Below are the code and all the weights of a small trained network. Each question names an input and a class and asks about switching units off, where a switched-off unit gives its printed mean instead of its output.

import numpy as np


def w(rows, s, z=0):
    codes = np.array(rows[::2]) - 128.0
    scale = np.full(codes.shape[1], s)
    scale[-1] = z or s
    return codes * scale


def f(y):
    return y / 2 * (1 + np.tanh(0.7978845608 * (y + 0.044715 * y**3)))


def log_softmax(a):
    a = a - a.max(-1, keepdims=True)
    return a - np.log(np.exp(a).sum(-1, keepdims=True))


def net(x, mask):
    res = np.array(x, float).reshape(1, 5) / 4 @ E
    y = f(res @ A[0][:, :-1].T + A[0][:, -1])
    res = res + np.where(mask, y, B[0][:, -1]) @ B[0][:, :-1]
    return log_softmax(res[-1] @ U[:, :-1].T + U[:, -1])


A, B = {}, {}
E = w([
[58,111,50,114,151,169,254,169,77],'x0',
[205,151,63,150,90,249,94,46,76],'x1',
[161,138,118,247,169,112,103,213,95],'x2',
[142,126,147,127,100,85,125,108,67],'x3',
[51,31,6,206,20,51,98,61,167],'x4',
],0.0079)
A[0] = w([
[98,129,171,109,156,157,91,134,99,21],'neuron 1',
[217,155,201,150,99,104,15,92,210,3],'neuron 2',
[81,105,169,8,97,161,173,41,147,17],'neuron 3',
[119,198,195,121,149,186,112,177,142,172],'neuron 4',
[173,135,124,145,129,205,69,47,53,103],'neuron 5',
[79,72,160,82,168,112,122,188,188,70],'neuron 6',
[97,130,75,110,121,162,213,154,55,71],'neuron 7',
[78,120,218,114,152,1,107,151,101,96],'neuron 8',
[144,147,177,86,141,143,161,137,84,97],'neuron 9',
[130,163,134,236,125,138,160,199,87,52],'neuron 10',
[159,185,123,104,146,139,129,152,119,66],'neuron 11',
],0.0093,0.007)
B[0] = w([
[121,69,108,142,168,111,155,70,128,131],'neuron 1',
[33,107,171,104,169,145,139,123,103,213],'neuron 2',
[185,102,157,197,131,167,90,151,6,206],'neuron 3',
[73,134,71,142,77,95,104,161,108,254],'neuron 4',
[128,177,70,113,142,172,163,109,160,233],'neuron 5',
[142,168,83,145,161,162,138,105,147,183],'neuron 6',
[46,110,170,77,170,115,155,135,160,193],'neuron 7',
[139,156,70,127,136,166,190,94,100,226],'neuron 8',
[120,63,88,138,95,99,111,97,183,195],'neuron 9',
[115,140,150,145,143,153,82,154,75,179],'neuron 10',
[122,91,119,191,131,94,127,65,174,162],'neuron 11',
],0.014,0.0094)
U = w([
[152,221,28,109,172,189,233,107,152,73],'0',
[47,18,31,182,4,42,93,85,174,105],'1',
[19,107,227,2,213,130,164,132,137,93],'2',
[177,144,179,220,177,157,82,189,42,154],'3',
[123,175,99,60,60,106,145,157,130,254],'4',
[171,222,171,124,59,94,164,211,203,153],'5',
[231,94,216,79,137,60,134,181,212,86],'6',
[237,69,211,109,159,89,118,135,239,90],'7',
],0.0088,0.019)

Each question gives the input, the list of numbers given to net, and the class t.
The units are the neurons (one row each of A and B). Each row of codes is followed by its name. A weight is (code - 128) times the scale printed after its matrix; where a second scale follows, it is the last column's (A, B and U).
mask holds one flag per neuron, in row order. A switched-off neuron (its flag False) gives its mean, the last column of its row in B, instead of its output. The means were averaged over made-up inputs and are rounded, as every weight is.
A unit's drop is (log p(t) with every unit on - log p(t) with that unit switched off) / (log p(t) with every unit on - log p(t) with every unit switched off).
The circuit of an input: a set's keep is (log p(t) with only the set's units on - log p(t) with every unit switched off) / (log p(t) with every unit on - log p(t) with every unit switched off). Starting from all 11 units, units are removed one at a time, each time the one whose removal leaves the highest keep (on an exact tie, the one counted first), for as long as the keep stays at least 0.8.
units of the circuit, in order: the units of the circuit, biggest drop first
unit that matters most: the unit with the biggest drop
top k neurons: the k neurons with the biggest drops, biggest first
input [-4,-6,-7,-6,2], class 3: top 2 neurons : neuron 3; neuron 5
input [7,-3,0,-3,1], class 2: units of the circuit, in order : neuron 7
input [2,8,-8,-1,8], class 0: top 3 neurons : neuron 5; neuron 4; neuron 9
input [-5,-7,-8,-6,2], class 3: top 2 neurons : neuron 3; neuron 5
input [4,0,8,4,-8], class 1: top 4 neurons : neuron 9; neuron 4; neuron 11; neuron 3
input [-5,3,3,7,5], class 4: units of the circuit, in order : neuron 9; neuron 4; neuron 3
input [3,-6,-7,3,4], class 3: top 2 neurons : neuron 3; neuron 5
input [3,6,7,-6,-7], class 1: units of the circuit, in order : neuron 4; neuron 11
input [-1,-4,2,7,4], class 4: top 2 neurons : neuron 9; neuron 5
input [1,-6,4,0,0], class 0: top 3 neurons : neuron 8; neuron 3; neuron 6
input [-4,-5,-6,-1,-1], class 3: top 2 neurons : neuron 3; neuron 5
input [-3,-6,5,2,6], class 0: units of the circuit, in order : neuron 8; neuron 4
input [-5,-2,-1,-2,-6], class 1: units of the circuit, in order : neuron 4; neuron 9
input [-6,-1,-7,5,1], class 3: top 2 neurons : neuron 3; neuron 7
input [-3,-2,-8,5,7], class 3: units of the circuit, in order : neuron 3; neuron 4
input [-6,-6,6,-4,-5], class 0: top 4 neurons : neuron 8; neuron 6; neuron 3; neuron 7
input [6,2,-5,-5,-7], class 1: units of the circuit, in order : neuron 9; neuron 4
input [-8,0,-4,-8,7], class 2: unit that matters most : neuron 2
input [4,-1,-4,7,3], class 4: top 2 neurons : neuron 2; neuron 9
input [8,5,3,-5,-8], class 1: units of the circuit, in order : neuron 4; neuron 9
input [6,-2,6,5,-1], class 2: unit that matters most : neuron 7
input [-3,2,-8,-6,-8], class 1: units of the circuit, in order : neuron 9; neuron 4
input [2,6,-3,0,3], class 0: top 2 neurons : neuron 5; neuron 4
input [-6,0,-6,3,4], class 2: units of the circuit, in order : neuron 2; neuron 4
